Below is a small trained network, with its code and all its weights. Each question gives an input and a target symbol and asks what happens when units are switched off, that is, made to give their printed mean instead of their output.

import numpy as np


def w(rows, s, z=0):
    codes = np.array(rows[::2]) - 128.0
    scale = np.full(codes.shape[1], s)
    scale[-1] = z or s
    return codes * scale


def norm(h):
    return h / np.sqrt((h * h).mean(-1, keepdims=True) + 1e-5)


def f(y):
    return y / 2 * (1 + np.tanh(0.7978845608 * (y + 0.044715 * y**3)))


def softmax(a):
    e = np.exp(a - a.max(-1, keepdims=True))
    return e / e.sum(-1, keepdims=True)


def log_softmax(a):
    a = a - a.max(-1, keepdims=True)
    return a - np.log(np.exp(a).sum(-1, keepdims=True))


def net(x, mask):
    ids = ['αβδζηθμξπσψ'.index(c) for c in x.split()]
    T = len(ids)
    res = E[ids] + P[:T]
    u = 0
    for l in range(2):
        r = norm(res)
        for j in range(3):
            rows = slice(2 * j, 2 * j + 2)
            q, k, v = (r @ M[l][rows].T for M in (Q, K, V))
            z = softmax(np.where(np.tri(T) > 0, q @ k.T / 2**0.5, -1e9)) @ v
            o = O[l][rows]
            res = res + np.where(mask[u + j], z, o[:, -1]) @ o[:, :-1]
        u += 3
        y = f(norm(res) @ A[l][:, :-1].T + A[l][:, -1])
        res = res + np.where(mask[u : u + 8], y, B[l][:, -1]) @ B[l][:, :-1]
        u += 8
    return log_softmax(norm(res)[-1] @ U[:, :-1].T + U[:, -1])


Q, K, V, O, A, B = {}, {}, {}, {}, {}, {}
E = w([
[127,125,145,139,119,67,97,124,104,112],'α',
[123,109,206,135,140,110,127,116,151,119],'β',
[125,114,137,153,100,169,140,130,79,141],'δ',
[136,167,110,167,120,135,160,120,166,138],'ζ',
[117,164,111,143,202,101,150,153,117,111],'η',
[120,140,127,158,102,135,119,203,121,143],'θ',
[170,184,119,145,125,130,100,155,127,111],'μ',
[102,112,127,135,158,141,134,90,121,99],'ξ',
[146,125,96,66,128,102,122,138,149,172],'π',
[140,100,147,113,146,127,159,155,158,6],'σ',
[164,145,164,141,78,161,120,118,103,128],'ψ',
],0.017)
P = w([
[196,127,225,254,143,83,189,134,94,20],'0',
[192,120,171,230,131,103,133,144,95,108],'1',
[176,161,168,147,113,123,147,174,110,123],'2',
[158,149,173,107,155,136,128,175,97,107],'3',
[136,155,161,144,117,110,115,174,115,111],'4',
[156,143,104,168,85,106,74,148,110,122],'5',
[101,152,135,130,96,136,88,138,139,120],'6',
[94,132,118,76,105,115,111,140,120,55],'7',
[89,158,113,94,102,114,110,131,135,100],'8',
],0.0041)
Q[0] = w([
[127,176,50,183,110,127,94,150,52,130],'L0H0',
[144,86,97,5,241,134,224,142,174,131],'L0H0',
[157,134,50,78,124,193,157,134,155,199],'L0H1',
[83,96,66,32,249,82,139,97,132,36],'L0H1',
[147,207,77,176,142,228,222,79,142,77],'L0H2',
[116,53,186,140,55,113,130,166,45,178],'L0H2',
],0.032)
K[0] = w([
[176,183,12,96,121,131,149,179,76,188],'L0H0',
[116,160,142,197,224,106,150,76,113,22],'L0H0',
[118,154,78,89,179,183,157,156,156,134],'L0H1',
[180,121,40,40,118,14,138,131,196,151],'L0H1',
[126,121,194,216,195,165,193,97,92,50],'L0H2',
[142,184,112,155,66,127,82,254,86,201],'L0H2',
],0.031)
V[0] = w([
[102,165,218,17,124,118,173,91,158,132],'L0H0',
[195,33,167,176,190,30,195,98,206,143],'L0H0',
[79,224,151,4,159,148,67,141,63,161],'L0H1',
[112,111,87,36,70,82,102,79,101,174],'L0H1',
[245,112,113,232,196,196,191,151,135,127],'L0H2',
[78,142,90,102,100,147,3,130,114,109],'L0H2',
],0.0061)
O[0] = w([
[132,147,237,149,191,139,124,134,110,209,95],'L0H0',
[4,127,236,43,230,84,182,65,156,141,254],'L0H0',
[71,109,65,187,82,25,87,89,105,119,9],'L0H1',
[85,104,86,78,96,135,25,114,189,138,125],'L0H1',
[105,175,16,81,82,97,61,164,150,71,116],'L0H2',
[174,82,140,198,153,177,114,151,101,155,118],'L0H2',
],0.0031,0.0026)
A[0] = w([
[97,112,110,171,133,62,92,102,94,127,114],'L0N0',
[88,95,94,163,171,216,175,60,42,163,116],'L0N1',
[66,97,101,149,134,174,149,219,88,154,69],'L0N2',
[61,82,78,117,131,196,107,48,139,169,65],'L0N3',
[113,180,60,137,189,97,138,147,146,142,93],'L0N4',
[139,107,148,118,47,186,141,74,77,134,58],'L0N5',
[120,168,70,181,98,161,243,73,227,199,3],'L0N6',
[160,78,63,37,110,122,176,143,128,248,54],'L0N7',
],0.019,0.0053)
B[0] = w([
[106,173,179,123,126,102,149,92,60,114,247],'L0N0',
[61,91,94,54,141,196,191,67,105,153,175],'L0N1',
[87,151,138,104,149,111,167,203,74,118,147],'L0N2',
[56,119,158,217,86,99,77,126,82,117,173],'L0N3',
[151,155,109,206,156,155,186,104,114,134,151],'L0N4',
[201,104,161,117,139,180,152,136,65,118,167],'L0N5',
[87,171,189,151,4,108,213,159,146,204,139],'L0N6',
[176,51,32,92,125,65,91,98,112,161,166],'L0N7',
],0.016,0.012)
Q[1] = w([
[165,107,76,121,178,155,177,150,227,130],'L1H0',
[86,223,71,173,119,102,161,254,170,20],'L1H0',
[87,48,153,94,94,26,76,11,145,36],'L1H1',
[92,79,66,142,153,125,77,113,202,209],'L1H1',
[90,124,253,152,168,164,208,72,18,190],'L1H2',
[125,124,63,171,99,166,85,154,173,179],'L1H2',
],0.028)
K[1] = w([
[166,97,95,80,154,116,115,90,111,48],'L1H0',
[207,71,25,140,89,121,67,157,67,175],'L1H0',
[117,49,5,93,131,112,68,58,120,175],'L1H1',
[179,147,69,134,187,206,152,193,163,118],'L1H1',
[232,12,42,113,126,134,53,133,128,146],'L1H2',
[111,176,126,156,139,75,105,150,104,103],'L1H2',
],0.031)
V[1] = w([
[158,45,116,76,207,52,98,157,129,235],'L1H0',
[151,112,158,114,61,101,171,141,201,189],'L1H0',
[247,229,96,30,131,83,154,133,188,145],'L1H1',
[220,92,77,110,190,66,117,140,112,182],'L1H1',
[156,28,54,133,53,30,116,105,109,92],'L1H2',
[204,133,164,34,39,200,35,152,143,79],'L1H2',
],0.011)
O[1] = w([
[107,190,134,85,175,113,98,225,95,125,34],'L1H0',
[97,162,144,135,99,117,177,177,150,172,113],'L1H0',
[168,188,159,184,80,49,102,142,136,118,12],'L1H1',
[239,129,136,128,157,73,136,156,88,81,160],'L1H1',
[131,146,121,1,106,119,126,64,191,95,255],'L1H2',
[82,179,168,139,140,196,82,104,190,116,117],'L1H2',
],0.0071,0.0059)
A[1] = w([
[209,129,8,154,83,123,65,127,196,155,102],'L1N0',
[203,149,115,68,125,209,116,158,114,177,128],'L1N1',
[98,184,103,147,97,134,139,105,77,111,78],'L1N2',
[207,118,159,168,122,204,32,166,150,193,2],'L1N3',
[149,23,130,125,134,102,133,189,251,37,146],'L1N4',
[167,164,67,108,108,135,103,201,153,74,96],'L1N5',
[137,32,204,139,188,104,129,137,249,144,134],'L1N6',
[105,74,111,169,75,169,143,199,139,55,66],'L1N7',
],0.02,0.0047)
B[1] = w([
[199,50,66,90,102,92,60,127,172,214,176],'L1N0',
[149,115,174,169,70,177,65,167,150,95,187],'L1N1',
[124,83,88,144,109,116,83,169,170,117,245],'L1N2',
[6,195,98,119,163,93,96,44,138,184,151],'L1N3',
[121,79,186,200,175,149,208,100,224,98,162],'L1N4',
[122,130,83,184,161,145,102,84,110,199,143],'L1N5',
[75,105,124,75,155,107,56,221,95,186,161],'L1N6',
[110,157,105,86,83,101,130,100,185,41,161],'L1N7',
],0.021,0.011)
U = w([
[77,66,165,177,85,55,84,117,75,91,136],'α',
[89,146,154,97,195,111,99,230,90,184,155],'β',
[209,77,159,129,82,218,132,189,104,58,54],'δ',
[124,156,150,146,29,110,214,158,165,207,11],'ζ',
[170,148,110,241,213,135,183,109,90,121,177],'η',
[103,183,2,106,124,108,146,199,146,54,23],'θ',
[198,101,44,97,107,122,86,106,206,187,149],'μ',
[80,79,99,71,141,199,180,67,82,157,238],'ξ',
[198,175,158,47,125,65,146,77,115,98,180],'π',
[115,78,194,122,178,115,157,137,252,105,54],'σ',
[144,201,159,151,133,184,42,71,173,158,197],'ψ',
],0.0063,0.0012)

Each question gives the input, a string of symbols that net reads in full, and the target symbol t.
The units are the heads (2 rows each of Q, K, V and O) and the neurons (one row each of A and B). Each row of codes is followed by its name. A weight is (code - 128) times the scale printed after its matrix; where a second scale follows, it is the last column's (O, A, B and U).
mask holds one flag per unit, layer by layer, with each layer's heads first. A switched-off unit (its flag False) gives its mean, the last column of its rows in O or B, instead of its output. The means were averaged over made-up inputs and are rounded, as every weight is.
A unit's drop is (log p(t) with every unit on - log p(t) with that unit switched off) / (log p(t) with every unit on - log p(t) with every unit switched off).
The circuit of an input: a set's keep is (log p(t) with only the set's units on - log p(t) with every unit switched off) / (log p(t) with every unit on - log p(t) with every unit switched off). Starting from the 12 units with the biggest drops (on a tie, the unit counted first), units are removed one at a time, each time the one whose removal leaves the highest keep (on an exact tie, the one counted first), for as long as the keep stays at least 0.8.
units of the circuit, in order: the units of the circuit, biggest drop first
top k neurons: the k neurons with the biggest drops, biggest first
k most important neurons of layer l: the k neurons of layer l with the biggest drops, biggest first
which heads matter: for each layer, one digit per head in row order, 1 if its drop is at least 0.15 and else 0, layers parted by /
drop when u is switched off: that unit's drop, to one decimal
input ξ β ξ θ, target θ: units of the circuit, in order => [L1N7 L0N2 L0H0 L0N0]
input ξ α δ α α α μ, target μ: units of the circuit, in order => [L0N0 L1N0 L0H0]
input α ξ π ψ β, target σ: top 4 neurons => [L0N7 L1N4 L0N0 L0N5]
input π δ β α α η, target θ: which heads matter => 000 / 101
input ξ α α π σ θ α δ θ, target β: which heads matter => 000 / 100
input α ψ α ψ σ η α, target ψ: which heads matter => 101 / 001
input β μ β σ π ζ β β, target σ: top 2 neurons => [L0N7 L0N0]
input δ α ξ α, target ξ: units of the circuit, in order => [L1H1]
input α ζ δ π α π α, target π: which heads matter => 000 / 001
input α α π α σ δ α μ, target ψ: 2 most important neurons of layer 0 => [L0N7 L0N4]
input π α ψ α α ψ η σ, target η: top 3 neurons => [L1N5 L0N7 L0N0]
input α ξ δ, target δ: top 3 neurons => [L0N5 L0N2 L1N1]
input α α π α μ, target ψ: which heads matter => 000 / 100
input ψ δ α ζ ξ α ξ β, target β: which heads matter => 000 / 000
input ξ α α θ α ψ, target ψ: top 3 neurons => [L1N3 L0N5 L1N1]
input β α π π δ π μ α η, target θ: top 3 neurons => [L0N7 L0N4 L1N2]
input α β α, target β: 3 most important neurons of layer 0 => [L0N0 L0N3 L0N4]
input α α β α ψ σ α, target ψ: which heads matter => 111 / 001
input η β α α α ξ θ α, target ξ: top neuron => [L0N3]
input α α ψ α α β ψ α σ, target σ: 3 most important neurons of layer 1 => [L1N4 L1N7 L1N6]
input α ξ ξ μ, target μ: 2 most important neurons of layer 0 => [L0N0 L0N5]
input α μ ξ β δ, target δ: top 3 neurons => [L0N2 L0N5 L1N1]
input α ξ σ, target σ: 2 most important neurons of layer 1 => [L1N4 L1N6]
input π ξ α δ, target ξ: drop when L0N1 is switched off => 1.4
input η α α ξ, target ξ: drop when L1N2 is switched off => 0.0
input π η ξ σ ξ α μ σ, target η: drop when L1N5 is switched off => 0.3
input α ξ ψ β, target β: drop when L0N1 is switched off => 0.1
